Here is a tiny trained network, its code and every weight. The questions are about switching its units off for an input and a class, where a switched-off unit gives its printed mean instead of its output.

import numpy as np


def w(rows, s, z=0):
    codes = np.array(rows[::2]) - 128.0
    scale = np.full(codes.shape[1], s)
    scale[-1] = z or s
    return codes * scale


def f(y):
    return np.maximum(y, 0)


def log_softmax(a):
    a = a - a.max(-1, keepdims=True)
    return a - np.log(np.exp(a).sum(-1, keepdims=True))


def net(x, mask):
    res = np.array(x, float).reshape(1, 7) / 4 @ E
    y = f(res @ A[0][:, :-1].T + A[0][:, -1])
    res = res + np.where(mask, y, B[0][:, -1]) @ B[0][:, :-1]
    return log_softmax(res[-1] @ U[:, :-1].T + U[:, -1])


A, B = {}, {}
E = w([
[128,143,138,139,137,150,148,152,132],'x0',
[153,106,138,125,92,92,170,114,156],'x1',
[96,7,129,47,170,144,148,188,51],'x2',
[100,137,121,116,119,184,143,132,154],'x3',
[86,136,118,126,135,196,146,136,145],'x4',
[102,62,222,140,246,86,116,93,189],'x5',
[38,195,226,77,81,126,201,52,53],'x6',
],0.011)
A[0] = w([
[108,86,79,216,180,112,104,86,193,101],'neuron 1',
[196,95,150,149,215,174,82,106,179,224],'neuron 2',
[70,173,207,190,152,103,115,70,170,200],'neuron 3',
[196,147,17,254,50,165,30,163,163,228],'neuron 4',
[49,158,192,76,150,112,152,82,2,253],'neuron 5',
[188,71,50,78,169,156,136,191,94,118],'neuron 6',
],0.0076,0.0036)
B[0] = w([
[138,186,138,33,157,11,171,150,244,174],'neuron 1',
[137,91,164,56,184,180,119,118,157,189],'neuron 2',
[29,140,157,127,131,1,27,78,146,206],'neuron 3',
[128,32,75,229,166,128,160,108,180,242],'neuron 4',
[168,97,132,192,70,173,164,17,121,250],'neuron 5',
[115,85,106,107,92,65,49,177,55,183],'neuron 6',
],0.0092,0.016)
U = w([
[114,86,134,176,148,142,154,95,132,254],'0',
[124,248,70,172,96,124,140,84,120,129],'1',
[97,100,103,123,93,120,104,201,107,128],'2',
[150,143,132,121,82,167,161,127,52,48],'3',
[141,170,128,99,165,118,120,140,185,66],'4',
[74,179,177,124,98,111,84,122,117,55],'5',
[151,98,154,26,160,145,133,163,123,36],'6',
],0.015,0.0038)

Each question gives the input, the list of numbers given to net, and the class t.
The units are the neurons (one row each of A and B). Each row of codes is followed by its name. A weight is (code - 128) times the scale printed after its matrix; where a second scale follows, it is the last column's (A, B and U).
mask holds one flag per neuron, in row order. A switched-off neuron (its flag False) gives its mean, the last column of its row in B, instead of its output. The means were averaged over made-up inputs and are rounded, as every weight is.
A unit's drop is (log p(t) with every unit on - log p(t) with that unit switched off) / (log p(t) with every unit on - log p(t) with every unit switched off).
The circuit of an input: a set's keep is (log p(t) with only the set's units on - log p(t) with every unit switched off) / (log p(t) with every unit on - log p(t) with every unit switched off). Starting from all 6 units, units are removed one at a time, each time the one whose removal leaves the highest keep (on an exact tie, the one counted first), for as long as the keep stays at least 0.8.
circuit, biggest first: the units of the circuit, biggest drop first
top k neurons: the k neurons with the biggest drops, biggest first
drop when u is switched off: that unit's drop, to one decimal
input [-2,2,-1,3,-5,1,-6], class 4: circuit, biggest first	(neuron 1)
input [-8,0,0,7,1,0,5], class 1: top 4 neurons	(neuron 4; neuron 2; neuron 5; neuron 6)
input [6,0,7,-6,-3,-6,1], class 3: top 3 neurons	(neuron 3; neuron 4; neuron 5)
input [6,2,-2,-4,-3,0,6], class 1: circuit, biggest first	(neuron 5; neuron 4)
input [1,-7,-8,2,5,2,-3], class 4: top 2 neurons	(neuron 1; neuron 5)
input [4,6,-2,8,-8,1,-7], class 4: top 3 neurons	(neuron 1; neuron 5; neuron 2)
input [2,0,-1,-1,7,4,7], class 5: top 2 neurons	(neuron 4; neuron 3)
input [1,8,-2,-4,-7,0,5], class 1: top 4 neurons	(neuron 4; neuron 2; neuron 6; neuron 5)
input [7,-1,6,-6,-3,2,-1], class 6: top 2 neurons	(neuron 4; neuron 3)
input [7,4,1,-3,1,-6,-5], class 2: top 3 neurons	(neuron 6; neuron 5; neuron 2)
input [7,8,-2,8,-5,0,4], class 1: circuit, biggest first	(neuron 4; neuron 2)
input [8,-6,2,-5,5,-7,3], class 3: top 3 neurons	(neuron 3; neuron 1; neuron 4)
input [3,1,8,3,-6,-7,1], class 3: top 4 neurons	(neuron 3; neuron 4; neuron 5; neuron 1)
input [-1,3,-5,8,2,8,8], class 5: circuit, biggest first	(neuron 3)
input [5,7,-8,-8,5,-3,0], class 0: top 2 neurons	(neuron 4; neuron 1)
input [-1,-8,1,-5,7,-8,-2], class 2: top 2 neurons	(neuron 5; neuron 6)
input [5,1,-2,-2,-2,6,1], class 5: drop when neuron 3 is switched off	0.4
input [5,8,3,3,6,2,-1], class 6: drop when neuron 5 is switched off	0.3
input [4,-6,-2,1,3,-6,-3], class 0: drop when neuron 4 is switched off	2.0
input [5,-5,1,-2,7,5,-8], class 6: circuit, biggest first	(neuron 2)
